Below are the code and all the weights of a small trained network. Each question names an input and a class and asks about switching units off, where a switched-off unit gives its printed mean instead of its output.

import numpy as np


def w(rows, s, z=0):
    codes = np.array(rows[::2]) - 128.0
    scale = np.full(codes.shape[1], s)
    scale[-1] = z or s
    return codes * scale


def norm(h):
    return h / np.sqrt((h * h).mean(-1, keepdims=True) + 1e-5)


def f(y):
    return np.maximum(y, 0)


def log_softmax(a):
    a = a - a.max(-1, keepdims=True)
    return a - np.log(np.exp(a).sum(-1, keepdims=True))


def net(x, mask):
    res = np.array(x, float).reshape(1, 7) / 4 @ E
    u = 0
    for l in range(4):
        y = f(norm(res) @ A[l][:, :-1].T + A[l][:, -1])
        res = res + np.where(mask[u : u + 4], y, B[l][:, -1]) @ B[l][:, :-1]
        u += 4
    return log_softmax(norm(res)[-1] @ U[:, :-1].T + U[:, -1])


A, B = {}, {}
E = w([
[79,87,109,156,156,193,117,161,194,162],'x0',
[194,1,84,98,95,127,211,152,86,129],'x1',
[94,111,188,6,53,92,160,16,190,126],'x2',
[164,91,139,81,204,52,80,150,167,145],'x3',
[63,80,200,126,50,171,79,223,206,105],'x4',
[109,130,122,121,152,172,229,155,192,37],'x5',
[147,114,158,94,90,35,89,104,121,180],'x6',
],0.0086)
A[0] = w([
[125,213,104,153,198,99,72,38,78,191,89],'L0N1',
[126,149,70,159,167,166,222,108,122,117,3],'L0N2',
[151,169,61,183,249,180,212,142,80,72,103],'L0N3',
[66,197,162,149,219,165,76,153,253,101,64],'L0N4',
],0.022,0.0045)
B[0] = w([
[176,87,113,103,182,21,180,55,87,133,237],'L0N1',
[184,118,47,91,64,126,114,190,141,46,196],'L0N2',
[164,112,94,86,110,165,4,193,128,109,252],'L0N3',
[25,194,225,147,117,190,122,138,175,169,227],'L0N4',
],0.012,0.021)
A[1] = w([
[117,34,73,141,136,209,169,116,124,192,103],'L1N1',
[126,151,161,122,46,140,254,42,59,104,2],'L1N2',
[100,185,125,193,6,176,96,95,27,134,50],'L1N3',
[123,77,106,32,94,181,200,65,167,84,175],'L1N4',
],0.026,0.0024)
B[1] = w([
[90,49,128,168,172,151,118,205,150,179,159],'L1N1',
[88,192,254,181,141,42,210,181,123,109,220],'L1N2',
[77,218,206,167,92,125,56,204,147,147,188],'L1N3',
[107,144,107,77,36,76,139,45,83,117,249],'L1N4',
],0.013,0.016)
A[2] = w([
[144,218,114,199,146,252,197,77,138,111,120],'L2N1',
[99,197,141,103,144,148,201,5,147,120,111],'L2N2',
[199,155,98,168,147,212,216,40,185,129,52],'L2N3',
[206,191,66,227,126,212,196,37,178,101,5],'L2N4',
],0.026,0.003)
B[2] = w([
[157,46,23,111,71,97,95,175,102,115,159],'L2N1',
[126,243,155,142,47,92,118,74,63,68,250],'L2N2',
[137,162,246,127,133,162,67,113,137,129,128],'L2N3',
[152,189,157,148,202,37,86,149,63,133,128],'L2N4',
],0.012,0.016)
A[3] = w([
[132,150,155,172,185,225,208,30,196,164,84],'L3N1',
[214,150,83,141,166,208,217,65,176,101,3],'L3N2',
[146,130,75,145,156,253,224,55,177,109,70],'L3N3',
[144,148,158,129,187,80,66,110,93,164,153],'L3N4',
],0.029,0.0045)
B[3] = w([
[146,208,78,119,85,159,59,24,50,98,136],'L3N1',
[122,161,41,145,110,85,44,72,33,144,128],'L3N2',
[179,185,90,255,167,135,73,165,69,150,128],'L3N3',
[204,116,33,118,20,47,101,195,84,31,254],'L3N4',
],0.0081,0.013)
U = w([
[239,100,27,78,133,91,70,144,95,75,178],'0',
[180,129,117,132,231,201,211,62,178,149,19],'1',
[118,192,176,110,97,40,190,38,98,104,169],'2',
[68,178,174,135,100,239,67,191,195,132,207],'3',
[71,16,109,121,110,134,185,80,149,207,16],'4',
[140,61,125,226,250,152,171,179,166,181,84],'5',
[167,133,115,176,231,185,180,51,184,152,2],'6',
],0.011,0.0053)

Each question gives the input, the list of numbers given to net, and the class t.
The units are the neurons (one row each of A and B). Each row of codes is followed by its name. A weight is (code - 128) times the scale printed after its matrix; where a second scale follows, it is the last column's (A, B and U).
mask holds one flag per neuron, layer by layer. A switched-off neuron (its flag False) gives its mean, the last column of its row in B, instead of its output. The means were averaged over made-up inputs and are rounded, as every weight is.
A unit's drop is (log p(t) with every unit on - log p(t) with that unit switched off) / (log p(t) with every unit on - log p(t) with every unit switched off).
The circuit of an input: a set's keep is (log p(t) with only the set's units on - log p(t) with every unit switched off) / (log p(t) with every unit on - log p(t) with every unit switched off). Starting from the 12 units with the biggest drops (on a tie, the unit counted first), units are removed one at a time, each time the one whose removal leaves the highest keep (on an exact tie, the one counted first), for as long as the keep stays at least 0.8.
circuit, biggest first: the units of the circuit, biggest drop first
most important unit: the unit with the biggest drop
top k neurons: the k neurons with the biggest drops, biggest first
top k neurons in layer l: the k neurons of layer l with the biggest drops, biggest first
drop of u: that unit's drop, to one decimal
input [7,4,2,7,6,-4,6], class 4: top 2 neurons in layer 0 : (L0N3; L0N1)
input [8,-6,4,1,-1,5,6], class 3: circuit, biggest first : (L0N4)
input [6,7,-1,4,4,1,1], class 4: top 3 neurons : (L0N3; L0N4; L1N4)
input [-7,-2,-6,1,3,0,-8], class 3: top 2 neurons : (L0N1; L0N4)
input [-7,-6,0,-7,5,-1,-4], class 3: top 2 neurons : (L0N1; L1N3)
input [-3,5,2,2,6,-3,-2], class 4: top 3 neurons : (L0N1; L0N4; L0N3)
input [7,7,0,5,2,7,-6], class 3: top 2 neurons : (L0N1; L3N4)
input [0,0,0,-8,2,-5,1], class 3: top 2 neurons : (L0N1; L1N3)
input [5,2,2,-3,5,0,8], class 4: top 2 neurons in layer 1 : (L1N1; L1N2)
input [2,7,7,5,7,-8,-8], class 4: top 2 neurons : (L1N1; L0N1)
input [-6,1,-1,8,1,2,8], class 0: top 2 neurons : (L1N4; L0N4)
input [5,4,1,-2,3,1,-3], class 4: top 3 neurons in layer 0 : (L0N4; L0N3; L0N1)
input [2,7,-1,7,4,6,8], class 4: top 2 neurons in layer 1 : (L1N1; L1N2)
input [-4,0,-6,-1,0,3,3], class 0: most important unit : L0N4
input [-6,-6,0,-7,2,8,-7], class 3: drop of L1N3 : 0.0
input [1,-8,8,6,8,4,6], class 3: drop of L0N4 : 0.8
input [-3,-6,6,2,7,-2,-1], class 3: drop of L0N1 : 0.7
